Here is a tiny trained network, its code and every weight. The questions are about switching its units off for an input and a target symbol, where a switched-off unit gives its printed mean instead of its output.

import numpy as np


def w(rows, s, z=0):
    codes = np.array(rows[::2]) - 128.0
    scale = np.full(codes.shape[1], s)
    scale[-1] = z or s
    return codes * scale


def f(y):
    return y / 2 * (1 + np.tanh(0.7978845608 * (y + 0.044715 * y**3)))


def softmax(a):
    e = np.exp(a - a.max(-1, keepdims=True))
    return e / e.sum(-1, keepdims=True)


def log_softmax(a):
    a = a - a.max(-1, keepdims=True)
    return a - np.log(np.exp(a).sum(-1, keepdims=True))


def net(x, mask):
    ids = ['ΛΞΨβδεζηθτφ'.index(c) for c in x.split()]
    T = len(ids)
    res = E[ids] + P[:T]
    q, k, v = (res @ M[0].T for M in (Q, K, V))
    z = softmax(np.where(np.tri(T) > 0, q @ k.T / 2**0.5, -1e9)) @ v
    res = res + np.where(mask[0], z, O[0][:, -1]) @ O[0][:, :-1]
    y = f(res @ A[0][:, :-1].T + A[0][:, -1])
    res = res + np.where(mask[1:13], y, B[0][:, -1]) @ B[0][:, :-1]
    return log_softmax(res[-1] @ U[:, :-1].T + U[:, -1])


Q, K, V, O, A, B = {}, {}, {}, {}, {}, {}
E = w([
[182,143,254,69,109],'Λ',
[62,99,97,72,62],'Ξ',
[89,120,80,135,110],'Ψ',
[204,162,137,87,94],'β',
[123,121,45,116,100],'δ',
[84,75,156,111,137],'ε',
[102,165,103,126,65],'ζ',
[197,34,132,113,53],'η',
[180,99,103,156,135],'θ',
[81,148,172,155,54],'τ',
[120,78,148,172,131],'φ',
],0.019)
P = w([
[12,144,154,220,67],'0',
[41,106,127,178,45],'1',
[61,81,115,145,33],'2',
[82,60,114,111,27],'3',
[100,49,127,92,36],'4',
[104,36,129,68,23],'5',
[119,1,137,40,9],'6',
],0.0051)
Q[0] = w([
[118,201,150,129,237],'head 1',
[125,234,151,135,255],'head 1',
],0.054)
K[0] = w([
[109,148,78,234,125],'head 1',
[125,164,89,255,117],'head 1',
],0.026)
V[0] = w([
[254,4,180,241,163],'head 1',
[51,4,185,109,159],'head 1',
],0.013)
O[0] = w([
[164,237,126,247,132,155],'head 1',
[36,156,126,89,174,252],'head 1',
],0.014,0.0031)
A[0] = w([
[151,187,111,116,42,107],'neuron 1',
[77,41,108,187,206,142],'neuron 2',
[141,142,149,177,188,98],'neuron 3',
[189,64,42,166,201,212],'neuron 4',
[98,154,40,100,145,119],'neuron 5',
[137,90,251,100,192,89],'neuron 6',
[193,98,87,169,66,75],'neuron 7',
[167,146,113,141,143,77],'neuron 8',
[179,220,94,55,190,101],'neuron 9',
[153,59,133,212,159,89],'neuron 10',
[218,68,85,145,162,1],'neuron 11',
[194,135,93,104,66,177],'neuron 12',
],0.013,0.0069)
B[0] = w([
[150,88,133,4,125,247],'neuron 1',
[119,47,210,138,158,188],'neuron 2',
[102,90,6,199,145,188],'neuron 3',
[208,98,224,129,169,161],'neuron 4',
[182,173,125,159,174,192],'neuron 5',
[182,233,91,102,84,182],'neuron 6',
[33,187,168,177,154,236],'neuron 7',
[132,143,84,106,146,156],'neuron 8',
[96,115,150,166,49,147],'neuron 9',
[196,151,104,48,87,156],'neuron 10',
[24,103,115,65,85,166],'neuron 11',
[198,138,82,255,112,242],'neuron 12',
],0.017,0.012)
U = w([
[155,190,143,139,122,75],'Λ',
[87,135,68,140,130,196],'Ξ',
[89,179,157,166,202,169],'Ψ',
[168,59,88,140,59,30],'β',
[213,153,115,165,195,3],'δ',
[46,95,119,188,147,76],'ε',
[165,115,117,98,153,182],'ζ',
[123,136,157,215,92,218],'η',
[215,75,137,178,178,3],'θ',
[2,113,126,136,55,64],'τ',
[70,41,124,160,132,150],'φ',
],0.0081,0.0039)

Each question gives the input, a string of symbols that net reads in full, and the target symbol t.
The units are the heads (2 rows each of Q, K, V and O) and the neurons (one row each of A and B). Each row of codes is followed by its name. A weight is (code - 128) times the scale printed after its matrix; where a second scale follows, it is the last column's (O, A, B and U).
mask holds one flag per unit, heads first, then neurons. A switched-off unit (its flag False) gives its mean, the last column of its rows in O or B, instead of its output. The means were averaged over made-up inputs and are rounded, as every weight is.
A unit's drop is (log p(t) with every unit on - log p(t) with that unit switched off) / (log p(t) with every unit on - log p(t) with every unit switched off).
The circuit of an input: a set's keep is (log p(t) with only the set's units on - log p(t) with every unit switched off) / (log p(t) with every unit on - log p(t) with every unit switched off). Starting from the 12 units with the biggest drops (on a tie, the unit counted first), units are removed one at a time, each time the one whose removal leaves the highest keep (on an exact tie, the one counted first), for as long as the keep stays at least 0.8.
circuit, biggest first: the units of the circuit, biggest drop first
most important unit: the unit with the biggest drop
top k neurons: the k neurons with the biggest drops, biggest first
drop of u: that unit's drop, to one decimal
input τ Ψ ε ζ Ψ δ, target Ψ: top neuron => neuron 5
input Ξ ζ δ, target ζ: circuit, biggest first => head 1; neuron 5
input β β θ ζ ε ζ θ, target Ψ: circuit, biggest first => head 1; neuron 5
input φ ζ ζ ε τ ε φ, target Ψ: circuit, biggest first => head 1; neuron 5
input Ψ ε β β φ Ξ, target ζ: circuit, biggest first => head 1; neuron 5; neuron 7
input η β β Ψ ζ δ τ, target η: circuit, biggest first => head 1; neuron 7; neuron 12
input ε ζ β Λ ε Ψ, target Ψ: circuit, biggest first => neuron 12; head 1; neuron 5
input δ η τ, target Ξ: circuit, biggest first => head 1; neuron 3; neuron 1
input Ξ Ξ Ψ ζ τ β φ, target η: top 3 neurons => neuron 7; neuron 4; neuron 1
input η ζ ζ ζ θ τ δ, target Ξ: circuit, biggest first => head 1; neuron 3; neuron 12; neuron 1
input ζ τ ζ ζ ζ Ξ τ, target ζ: circuit, biggest first => neuron 6; head 1; neuron 7
input θ φ β Λ τ, target τ: top 4 neurons => neuron 12; neuron 5; neuron 4; neuron 6
input ζ Λ ζ ζ β, target β: top 4 neurons => neuron 7; neuron 9; neuron 5; neuron 1
input Λ Ξ ε ζ ζ, target ζ: circuit, biggest first => neuron 7; neuron 12; neuron 3
input Ψ η Λ δ θ, target θ: top 4 neurons => neuron 7; neuron 4; neuron 6; neuron 11
input η δ Λ φ, target φ: most important unit => neuron 12
input β ζ ζ δ τ θ, target η: top 4 neurons => neuron 7; neuron 4; neuron 12; neuron 11
input Ψ Λ ζ τ ζ Ξ η, target η: circuit, biggest first => neuron 1; neuron 7
input ζ ζ τ η Λ Ψ, target Ψ: top 3 neurons => neuron 12; neuron 1; neuron 5
input δ β δ Ξ τ φ, target ζ: most important unit => neuron 6
input Ψ η δ Λ Ψ ζ, target ζ: top 3 neurons => neuron 7; neuron 12; neuron 1
input Ψ ε β θ β ζ ζ, target η: drop of neuron 12 => 1.7
input θ θ ε τ, target Ψ: drop of head 1 => 1.6
input δ θ Ξ Ψ β ζ Ψ, target η: drop of neuron 6 => 0.0
